[[137 133 126 103 139]
 [143 126 132 114 113]
 [130 112 125 109 111]] gives 126

[[143 140 124 151 139]
 [127 128 129 128 129]
 [130 128 117 123 116]] gives 124

[[136 129 149 140 134]
 [141 135 133 135 120]
 [156 144 136 142 108]] gives 149

[[111 150 123 152 120]
 [144 110 137 106 138]
 [123 129 115 128 116]] gives 123

[[133 118 139 118 134]
 [129 115 142 132 129]
 [136 108 138 106 144]] gives 139

[[122 128 120 136 128]
 [111 133 123 130 124]
 [120 151 112 121 108]] gives 120
---
[[152 125 153 141 136 125 139]
 [125 129 125 127 148 128 125]
 [133 136 126 126 125 140 129]] → 153, 152

[[156 105 103 155 140 148]
 [154 150 153 107 147 157]] → 157, 156

[[130 129 135 125 103 140]
 [141 124 105 135 149 132]] → 149, 141

[110 106 113 116 110 141] → 141, 116

[125 106 134 100 110 130 117] → 134, 130

[[152 135 137 143 104 131]
 [112 109 146 106 142 114]
 [137 148 110 134 123 135]] → 152, 148
---
[149 122 136 140 156 150] -> 136
[150 132 104 116 129 145 111] -> 104
[106 121 131 138 120 143] -> 131
[130 152 139 144 121 128 129] -> 139
[117 100 102 133 141 145 121] -> 102
[100 113 153 117 124 106] -> 153
[129 129 151 125] -> 151
[106 127 118 135 121 131 131] -> 118
[138 129 128 112 130 100] -> 128
[146 143 140 101] -> 140
---
[139 134 100 117 113 108] >> 139, 134

[127 128 150 151] >> 151, 150

[[126 151 122 130 100 128]
 [112 132 135 113 146 149]] >> 151, 149

[125 150 131 151 147 141] >> 151, 150

[[140 125 106 129 114 125]
 [121 149 138 108 140 141]] >> 149, 141

[ 98 118 155 140] >> 155, 140

[103 156 148 146 110 109 110] >> 156, 148

[151 145 135 133] >> 151, 145
---
[109 117 107 126 137 148 134] → 137
[141 109 146 135 105] → 146
[104 126 143 102 124 113] → 102
[116 133 145 152 128 147] → 152
[123 130  99 130 123] → 99
[136 153 115 100] → 153
[153 146 141 156] → 146
[141 152 132 109] → 152
[156 122  99 136 151 142] → 136
[129 121 157 104 112] → 157
---
[[109 131 141 108]
 [154 100  98 150]
 [127 148 141 119]] >> 154, 150

[144 124 101 125 115 143 141] >> 144, 143

[[140 138 123 127]
 [130 132 143 139]
 [106 117 151 132]] >> 151, 143

[156 135 142 158] >> 158, 156

[153 144 143 119] >> 153, 144

[[133 132 111 111 106 121 123]
 [128 122 116 116 112 122 125]
 [118 123 113 109 114 124 101]] >> 133, 132

[148 107 139 125 134] >> 148, 139

[121 145 150 136 134 101] >> 150, 145
---
[[125 132 134 112]
 [152 138 124 120]
 [137 129 143 109]] -> 125

[[125 151 136 113]
 [123 127 131 126]] -> 125

[ 99 141 119 106 108 118 102] -> 99

[[125 127 126 120 136]
 [125 121 128 120 134]
 [116  99 137 120 125]] -> 125

[[123 151 106 131]
 [125 135 106 126]] -> 123

[123 156 150 157 129 143] -> 123

[133 155 120 108 112] -> 133

[[117 120 103 122 121 113]
 [116 145 136 104 127 139]] -> 117

[107 143 106 146] -> 107

[[146 123 145 127]
 [143 123 156 127]] -> 146
---
array([153, 121, 115, 130, 118, 133, 126]) => 121
array([106, 113, 116, 119, 121, 125]) => 113
array([136, 114, 106, 138, 140, 131]) => 114
array([152, 130, 131, 101, 127]) => 130
array([120, 146, 114, 103, 138, 128, 124]) => 146
array([126, 125, 156, 129]) => 125
array([130, 120, 128, 132, 155, 115]) => 120
array([123, 133, 150, 130]) => 133
---
[109 100 147 136 103] value 147

[[134 129 139 144]
 [132 150 129 134]
 [121 105 116 112]] value 139

[[114 100 138 125 125 116]
 [122 129 135 121 128 124]
 [117 109 135 126 128 120]] value 138

[[153 145 142 154]
 [113 142 130 114]
 [116 145 136 144]] value 142

[[142 114 115 116 115]
 [116 136 139 117 115]
 [143 106 108 115 118]] value 115

[137 128 147 102] value 147
---
[136 144 147 105 118] ⇒ 144
[139 153 115 121] ⇒ 153
[137 104 105 107] ⇒ 104
[133 115 100 122 105 124] ⇒ 115
[139 106 117 149 118 120] ⇒ 106
[105 156 103 128 149] ⇒ 156
[103 134 127 151 147 128 145] ⇒ 134
---
[129 131 151 135 127] >> 127
[127 140 108 100  99 122 133] >> 133
[125 100 100 114] >> 114
[145 152 153 157 156 137] >> 137
[116 102 136 121] >> 121
[142 130 141 119 105] >> 105
[142  99 136 111 105 108] >> 108
[108 143 142 151 150 114] >> 114
[146 100 140 122 124] >> 124
---
Q:
[[140 139 137 145 135 128 129]
 [115 136 130 121 113 145 122]
 [106 123 122 107 106 146 120]]
A: 135

Q: [134 117 152 130]
A: 117

Q:
[[139 143 130 142 151]
 [129 131 124 116 120]
 [142 132 119 130 124]]
A: 130

Q: [106 139 122 137 149 147]
A: 137

Q:
[[139 110 106 127]
 [133 132 132 139]]
A: 110

Q:
[[138 138 155 114]
 [128 125 122 121]]
A: 138

Q: [130 152 135 134 146 151 131]
A: 146

Q: [154 115 108 134 124 132]
A: 134

Q: [103 120 113 132 105]
A: 113

Q: [122 125 109 151  99 134]
A: 151
